Here is a tiny trained network, its code and every weight. The questions are about switching its units off for an input and a class, where a switched-off unit gives its printed mean instead of its output.

import numpy as np


def w(rows, s, z=0):
    codes = np.array(rows[::2]) - 128.0
    scale = np.full(codes.shape[1], s)
    scale[-1] = z or s
    return codes * scale


def f(y):
    return np.maximum(y, 0)


def log_softmax(a):
    a = a - a.max(-1, keepdims=True)
    return a - np.log(np.exp(a).sum(-1, keepdims=True))


def net(x, mask):
    res = np.array(x, float).reshape(1, 8) / 4 @ E
    y = f(res @ A[0][:, :-1].T + A[0][:, -1])
    res = res + np.where(mask, y, B[0][:, -1]) @ B[0][:, :-1]
    return log_softmax(res[-1] @ U[:, :-1].T + U[:, -1])


A, B = {}, {}
E = w([
[122,128,126],'x0',
[131,125,126],'x1',
[91,151,109],'x2',
[145,118,134],'x3',
[144,117,134],'x4',
[52,23,141],'x5',
[25,140,254],'x6',
[201,227,108],'x7',
],0.0076)
A[0] = w([
[55,56,218,38],'neuron 0',
[82,76,189,3],'neuron 1',
[108,206,235,112],'neuron 2',
[153,59,146,47],'neuron 3',
[14,49,196,41],'neuron 4',
[230,187,90,51],'neuron 5',
[135,40,26,20],'neuron 6',
[254,195,77,30],'neuron 7',
[66,182,200,251],'neuron 8',
[123,59,57,18],'neuron 9',
[21,54,147,52],'neuron 10',
[12,170,50,230],'neuron 11',
],0.008,0.0052)
B[0] = w([
[40,228,157,221],'neuron 0',
[128,211,154,171],'neuron 1',
[228,2,85,199],'neuron 2',
[175,119,121,143],'neuron 3',
[53,228,145,243],'neuron 4',
[115,204,69,195],'neuron 5',
[119,27,200,167],'neuron 6',
[114,234,92,210],'neuron 7',
[192,39,186,255],'neuron 8',
[104,47,189,150],'neuron 9',
[90,195,154,219],'neuron 10',
[202,48,119,211],'neuron 11',
],0.0072)
U = w([
[180,119,94,237],'0',
[78,70,202,160],'1',
[59,255,134,3],'2',
],0.0095,0.006)

Each question gives the input, the list of numbers given to net, and the class t.
The units are the neurons (one row each of A and B). Each row of codes is followed by its name. A weight is (code - 128) times the scale printed after its matrix; where a second scale follows, it is the last column's (A, B and U).
mask holds one flag per neuron, in row order. A switched-off neuron (its flag False) gives its mean, the last column of its row in B, instead of its output. The means were averaged over made-up inputs and are rounded, as every weight is.
A unit's drop is (log p(t) with every unit on - log p(t) with that unit switched off) / (log p(t) with every unit on - log p(t) with every unit switched off).
The circuit of an input: a set's keep is (log p(t) with only the set's units on - log p(t) with every unit switched off) / (log p(t) with every unit on - log p(t) with every unit switched off). Starting from all 12 units, units are removed one at a time, each time the one whose removal leaves the highest keep (on an exact tie, the one counted first), for as long as the keep stays at least 0.8.
units of the circuit, in order: the units of the circuit, biggest drop first
top k neurons: the k neurons with the biggest drops, biggest first
drop of u: that unit's drop, to one decimal
input [-1,7,-8,4,7,-8,-5,2], class 2: units of the circuit, in order	[neuron 7]
input [7,2,-7,3,-6,-7,3,2], class 0: units of the circuit, in order	[neuron 2; neuron 4]
input [-4,-4,-6,8,-2,-8,-1,8], class 2: top 2 neurons	[neuron 7; neuron 5]
input [5,6,4,1,7,1,3,-5], class 2: top 3 neurons	[neuron 4; neuron 0; neuron 10]
input [-3,-2,3,-2,-8,-3,-8,4], class 2: top 2 neurons	[neuron 7; neuron 5]
input [2,6,7,8,-7,3,4,-4], class 2: top 2 neurons	[neuron 4; neuron 0]
input [0,5,4,7,5,-1,-5,8], class 2: top 2 neurons	[neuron 7; neuron 5]
input [-3,8,5,-4,0,-8,3,7], class 0: top 3 neurons	[neuron 2; neuron 4; neuron 0]
input [-3,-4,-1,-8,7,7,-8,-4], class 1: top 2 neurons	[neuron 6; neuron 9]
input [2,-1,-4,8,4,-2,8,7], class 0: drop of neuron 7	-0.1
input [8,-8,5,8,-6,6,6,-7], class 2: drop of neuron 4	0.2
input [6,-4,-2,2,4,3,1,-7], class 2: drop of neuron 4	0.3
